Below is a small trained network, with its code and all its weights. Each question gives an input and a target symbol and asks what happens when units are switched off, that is, made to give their printed mean instead of their output.

import numpy as np


def w(rows, s, z=0):
    codes = np.array(rows[::2]) - 128.0
    scale = np.full(codes.shape[1], s)
    scale[-1] = z or s
    return codes * scale


def f(y):
    return np.maximum(y, 0)


def softmax(a):
    e = np.exp(a - a.max(-1, keepdims=True))
    return e / e.sum(-1, keepdims=True)


def log_softmax(a):
    a = a - a.max(-1, keepdims=True)
    return a - np.log(np.exp(a).sum(-1, keepdims=True))


def net(x, mask):
    ids = ['ΓΛΞΨζηθμπστφω'.index(c) for c in x.split()]
    T = len(ids)
    res = E[ids] + P[:T]
    r = res
    for j in range(2):
        rows = slice(2 * j, 2 * j + 2)
        q, k, v = (r @ M[0][rows].T for M in (Q, K, V))
        z = softmax(np.where(np.tri(T) > 0, q @ k.T / 2**0.5, -1e9)) @ v
        o = O[0][rows]
        res = res + np.where(mask[j], z, o[:, -1]) @ o[:, :-1]
    y = f(res @ A[0][:, :-1].T + A[0][:, -1])
    res = res + np.where(mask[2:6], y, B[0][:, -1]) @ B[0][:, :-1]
    return log_softmax(res[-1] @ U[:, :-1].T + U[:, -1])


Q, K, V, O, A, B = {}, {}, {}, {}, {}, {}
E = w([
[82,96,133,139,117,78],'Γ',
[87,101,135,137,119,93],'Λ',
[74,117,107,126,106,106],'Ξ',
[101,81,166,137,102,97],'Ψ',
[98,163,146,131,63,139],'ζ',
[106,147,124,203,237,144],'η',
[136,130,49,183,135,170],'θ',
[138,85,206,149,106,128],'μ',
[157,139,150,125,179,59],'π',
[86,60,142,96,173,128],'σ',
[126,128,178,119,5,48],'τ',
[141,107,164,78,46,110],'φ',
[66,166,185,126,190,147],'ω',
],0.025)
P = w([
[225,135,78,254,164,112],'0',
[119,105,62,220,99,142],'1',
[84,89,63,193,85,147],'2',
[74,99,82,174,75,133],'3',
[67,101,94,152,73,124],'4',
[68,108,105,128,68,122],'5',
[67,113,123,112,75,99],'6',
[64,122,121,82,82,107],'7',
[70,130,153,71,86,82],'8',
[79,146,156,50,96,78],'9',
[81,152,185,43,90,59],'10',
],0.0086)
Q[0] = w([
[100,102,136,100,122,191],'H1',
[51,69,78,77,117,4],'H1',
[104,101,160,139,110,190],'H2',
[183,197,136,164,120,165],'H2',
],0.014)
K[0] = w([
[119,187,127,110,115,109],'H1',
[90,143,201,9,137,88],'H1',
[116,159,146,130,106,220],'H2',
[157,104,71,223,118,162],'H2',
],0.016)
V[0] = w([
[149,33,119,143,222,175],'H1',
[187,37,126,79,173,110],'H1',
[36,170,108,198,160,1],'H2',
[142,192,194,143,151,185],'H2',
],0.0097)
O[0] = w([
[115,102,155,36,97,175,100],'H1',
[103,28,142,98,90,183,133],'H1',
[179,153,152,63,169,209,254],'H2',
[44,192,180,126,149,2,47],'H2',
],0.0096,0.0075)
A[0] = w([
[156,136,196,127,49,166,251],'N1',
[2,118,153,190,208,184,52],'N2',
[237,136,67,60,129,121,65],'N3',
[167,111,168,110,61,100,164],'N4',
],0.0079,0.0035)
B[0] = w([
[79,97,182,211,156,144,255],'N1',
[166,112,93,123,102,27,207],'N2',
[206,167,123,128,15,44,168],'N3',
[101,126,2,112,195,98,197],'N4',
],0.0097,0.0068)
U = w([
[194,126,155,99,106,103,118],'Γ',
[166,138,141,133,133,139,142],'Λ',
[148,166,58,99,121,155,196],'Ξ',
[141,114,179,178,170,128,41],'Ψ',
[125,144,95,113,142,127,122],'ζ',
[107,185,141,144,119,168,252],'η',
[134,146,108,115,136,128,141],'θ',
[124,143,98,112,134,126,150],'μ',
[129,146,118,119,138,137,149],'π',
[88,113,95,92,139,142,155],'σ',
[146,128,60,138,246,139,53],'τ',
[136,95,74,123,79,50,59],'φ',
[86,159,96,71,137,73,247],'ω',
],0.011,0.0027)

Each question gives the input, a string of symbols that net reads in full, and the target symbol t.
The units are the heads (2 rows each of Q, K, V and O) and the neurons (one row each of A and B). Each row of codes is followed by its name. A weight is (code - 128) times the scale printed after its matrix; where a second scale follows, it is the last column's (O, A, B and U).
mask holds one flag per unit, heads first, then neurons. A switched-off unit (its flag False) gives its mean, the last column of its rows in O or B, instead of its output. The means were averaged over made-up inputs and are rounded, as every weight is.
A unit's drop is (log p(t) with every unit on - log p(t) with that unit switched off) / (log p(t) with every unit on - log p(t) with every unit switched off).
The circuit of an input: a set's keep is (log p(t) with only the set's units on - log p(t) with every unit switched off) / (log p(t) with every unit on - log p(t) with every unit switched off). Starting from all 6 units, units are removed one at a time, each time the one whose removal leaves the highest keep (on an exact tie, the one counted first), for as long as the keep stays at least 0.8.
circuit, biggest first: the units of the circuit, biggest drop first
k most important neurons: the k neurons with the biggest drops, biggest first
which heads matter: for each layer, one digit per head in row order, 1 if its drop is at least 0.15 and else 0, layers parted by /
drop of u: that unit's drop, to one decimal
input Γ ζ σ Λ σ ω Ψ, target ω: circuit, biggest first -> (H2)
input ζ σ π φ σ, target φ: circuit, biggest first -> (H2; N2)
input φ Γ Ξ, target φ: 2 most important neurons -> (N2; N1)
input Λ Λ τ ω Γ Λ, target ω: which heads matter -> 11
input φ η Ψ σ π Ψ, target σ: which heads matter -> 10
input σ η Γ Γ Ξ, target Ξ: 2 most important neurons -> (N3; N1)
input φ Ξ Ξ τ ζ Ξ Λ φ η σ, target φ: which heads matter -> 11
input τ π σ σ Ψ θ Λ Ξ φ, target φ: drop of H1 -> 0.2
input μ Ξ Ξ σ σ π, target Γ: drop of H2 -> 0.5
input σ σ ζ μ Ψ σ, target σ: drop of H1 -> 1.0
input φ Λ ζ π, target Γ: 3 most important neurons -> (N3; N4; N1)
input Ψ τ Ξ π Γ σ φ Λ, target φ: drop of N3 -> -0.1
input η ω θ ω Ψ Λ Ψ ζ ω Λ, target ω: which heads matter -> 01
input σ π θ Ψ Λ σ Ψ σ τ σ, target τ: which heads matter -> 10
input ω φ Γ ζ σ Λ Ξ τ Γ, target τ: which heads matter -> 11
input ζ ω Ξ σ, target ω: circuit, biggest first -> (H2; N2)
input τ π Ψ Ψ ζ φ Ξ, target φ: circuit, biggest first -> (H2)
input Λ Γ Λ Ξ ω, target ω: 2 most important neurons -> (N2; N1)
